Here is a tiny trained network, its code and every weight. The questions are about switching its units off for an input and a class, where a switched-off unit gives its printed mean instead of its output.

import numpy as np


def w(rows, s, z=0):
    codes = np.array(rows[::2]) - 128.0
    scale = np.full(codes.shape[1], s)
    scale[-1] = z or s
    return codes * scale


def f(y):
    return np.maximum(y, 0)


def log_softmax(a):
    a = a - a.max(-1, keepdims=True)
    return a - np.log(np.exp(a).sum(-1, keepdims=True))


def net(x, mask):
    res = np.array(x, float).reshape(1, 6) / 4 @ E
    y = f(res @ A[0][:, :-1].T + A[0][:, -1])
    res = res + np.where(mask, y, B[0][:, -1]) @ B[0][:, :-1]
    return log_softmax(res[-1] @ U[:, :-1].T + U[:, -1])


A, B = {}, {}
E = w([
[245,184,66],'x0',
[50,89,2],'x1',
[207,25,27],'x2',
[24,241,50],'x3',
[159,216,123],'x4',
[103,34,172],'x5',
],0.0078)
A[0] = w([
[208,134,67,174],'n0',
[89,198,88,157],'n1',
[236,159,113,245],'n2',
[201,99,117,117],'n3',
[96,41,147,197],'n4',
[52,140,161,174],'n5',
[147,165,144,3],'n6',
[108,193,55,186],'n7',
[197,96,138,202],'n8',
[157,178,62,59],'n9',
[103,187,230,216],'n10',
[57,130,246,223],'n11',
[113,76,108,210],'n12',
],0.013,0.0037)
B[0] = w([
[104,79,225,215],'n0',
[47,193,164,214],'n1',
[151,96,255,239],'n2',
[211,61,185,187],'n3',
[95,32,9,215],'n4',
[131,206,49,200],'n5',
[167,243,183,147],'n6',
[24,102,241,228],'n7',
[221,96,101,200],'n8',
[57,111,225,196],'n9',
[164,253,95,232],'n10',
[179,219,13,249],'n11',
[125,45,78,184],'n12',
],0.0085,0.012)
U = w([
[181,221,94,136],'0',
[2,191,218,132],'1',
[138,9,69,125],'2',
[253,68,222,4],'3',
],0.0096,0.0031)

Each question gives the input, the list of numbers given to net, and the class t.
The units are the neurons (one row each of A and B). Each row of codes is followed by its name. A weight is (code - 128) times the scale printed after its matrix; where a second scale follows, it is the last column's (A, B and U).
mask holds one flag per neuron, in row order. A switched-off neuron (its flag False) gives its mean, the last column of its row in B, instead of its output. The means were averaged over made-up inputs and are rounded, as every weight is.
A unit's drop is (log p(t) with every unit on - log p(t) with that unit switched off) / (log p(t) with every unit on - log p(t) with every unit switched off).
The circuit of an input: a set's keep is (log p(t) with only the set's units on - log p(t) with every unit switched off) / (log p(t) with every unit on - log p(t) with every unit switched off). Starting from the 12 units with the biggest drops (on a tie, the unit counted first), units are removed one at a time, each time the one whose removal leaves the highest keep (on an exact tie, the one counted first), for as long as the keep stays at least 0.8.
circuit, biggest first: the units of the circuit, biggest drop first
unit that matters most: the unit with the biggest drop
top k neurons: the k neurons with the biggest drops, biggest first
drop of u: that unit's drop, to one decimal
input [2,0,0,-1,-7,-8], class 3: unit that matters most	n1
input [-7,5,-4,6,-3,2], class 0: circuit, biggest first	n11; n5
input [2,-6,-6,-8,-7,-7], class 0: top 4 neurons	n10; n11; n0; n7
input [8,4,-2,-2,-8,-8], class 3: top 2 neurons	n2; n3
input [-5,8,3,6,1,6], class 2: top 2 neurons	n4; n12
input [-4,8,7,7,-7,-4], class 1: top 3 neurons	n7; n1; n8
input [-1,-3,4,3,-4,-2], class 2: top 2 neurons	n2; n10
input [4,-3,8,6,-3,-2], class 3: top 2 neurons	n3; n2
input [-5,3,5,6,5,7], class 2: drop of n5	0.0
input [-7,-1,8,-2,8,2], class 2: drop of n2	0.1
input [0,3,-2,-1,-2,0], class 2: drop of n1	0.1
